Each row has a hidden trait or not; one of two labels after the row says which. A new part has a new trait and new labels.
[  3   6  -5  -7  -6  23   5   9 -12  -1 -16 -23  -8 -29 -15  24 -15 -11
 -13]
pavak
[ 12  -3  17   8  11 -25   5  -6  -6 -11  -3  12  -2  -7  15  18  13  12
  -7]
pavak
[  2   3  -7  -6  -2   6   1   3  -4  -2  -7 -10  -4 -11  -8   7  -8  -3
  -4]
tanok
[-14   6 -27 -15 -12  15 -10   5  10  11  11 -10   6  15 -19 -40 -15  -1
  19]
pavak
[ -9  11 -31 -29  -8   0 -11   3   7   4   6 -18   4   5 -27 -41 -25  14
  21]
pavak
[ -5   6 -11  -7  -8  23   0   8  -3   4  -7 -17  -3 -13 -15   3 -14 -12
  -2]
pavak
[-4 -1  0  2 -2  6  0  0  1  3  1  2  0  2  0 -3  2 -7 -1]
tanok
[  2   6  -9  -8  -7  22   3   9  -9   1 -15 -22  -7 -22 -17  16 -17 -10
 -11]
pavak
[-12  -8   2  15  -1  -5  -6  -5  15   9  25  25  11  35  15 -32  19  -5
  17]
pavak
[ 14  -1  17   2  10 -18   7  -4 -10 -13 -12   1  -6 -18   8  32   6  10
 -14]
pavak
[  9   3   1  -6   4  -9   3  -1  -7  -8  -9  -7  -4 -15  -3  14  -4  11
  -7]
tanok
[  1   4  -7 -11   2 -14  -5  -3   3  -3   4   1   2   4 -10 -14  -6  15
   9]
pavak
[ -2   8 -17 -16  -8  20  -1   9  -5   2 -12 -25  -5 -19 -21   3 -23  -6
  -3]
pavak
[  2   0  -2  -4   2 -20  -4  -4   4  -3   6   5   3  10   2 -14   3  11
   9]
pavak
[  7   6  -5 -13  -2   5   2   5  -9  -4 -14 -18  -7 -24 -13  15 -16   2
  -8]
tanok
[ 13  -3  19   9   9  -9   8  -3 -10  -9 -12   5  -6 -17  11  31   8   2
 -16]
pavak
[ 10   6  -2 -12   2 -16   3   3 -11  -8 -17 -18  -7 -24 -10  19 -13   6
 -11]
tanok
[ 13   0  16   3   7  -4   9   1 -14 -10 -16  -5  -8 -25   4  37   2   2
 -19]
pavak
[  6   2   2  -3   1   2   4   2  -7  -4  -9  -9  -4 -15  -4  15  -6   0
  -8]
tanok
[  4   4  -1 -10   4 -19  -4  -4   0  -6   0   0   2  -1  -3 -10  -3  15
   4]
tanok
[ 13   2   9  -7  12 -37  -1  -8  -2 -14  -3   5  -1  -4   5   5   2  26
   1]
pavak
[  1   2  -4  -9   3 -17  -4  -4   4  -3   4   3   3   7  -1 -12  -1  13
   9]
pavak
[ -6   5 -15 -12  -8  12  -5   3   3   5   1 -13   1   0 -15 -17 -14  -1
   8]
pavak
[  9   3   1  -7   5 -14   1  -2  -5  -8  -8  -6  -2 -12  -2   9  -5  14
  -4]
tanok
[-11   8 -30 -22 -13  21  -8   8   6   9   4 -22   3   2 -26 -31 -24  -4
  14]
pavak
[ -4   7 -20 -18  -8  13  -3   6   0   3  -4 -19  -1  -8 -18 -12 -20  -1
   5]
pavak
[  7   4  -1  -6   1   3   5   3  -8  -5 -12 -13  -5 -18 -10  15 -10   1
  -8]
tanok
[ -8   0  -6   1  -8  27   0   5  -1   7  -1  -8  -1   1  -8  -3  -5 -16
   0]
pavak
[  9  -2  16   9   4   4   9   2 -12  -5 -14  -3  -8 -21   5  36   5  -7
 -19]
pavak
[  2  14 -27 -32  -6   1  -6   5  -3  -3 -10 -29  -3 -18 -30 -12 -30  13
   6]
pavak
[ -1  -4   5   6   5 -15  -3  -5   7  -1  10  14   5  14  13 -10  12   9
   7]
tanok
[  5   9 -11 -18  -7  22   4  10 -15  -1 -22 -31 -11 -34 -23  25 -25  -8
 -14]
pavak
[  7   6  -3 -10  -1   4   3   3  -8  -4 -13 -16  -6 -21 -12  14 -12   1
  -8]
tanok
[ -2   5 -12  -9  -8  24   1   9  -6   3 -10 -21  -5 -17 -16   7 -16 -11
  -5]
pavak
[ 11   5   2 -13   6 -14   2  -3  -8 -10 -12 -13  -4 -20  -8  14  -9  15
  -6]
tanok
[  6   7 -12 -23   6 -35  -8  -7   2 -10   3  -6   3   0 -10 -23 -10  33
  14]
pavak
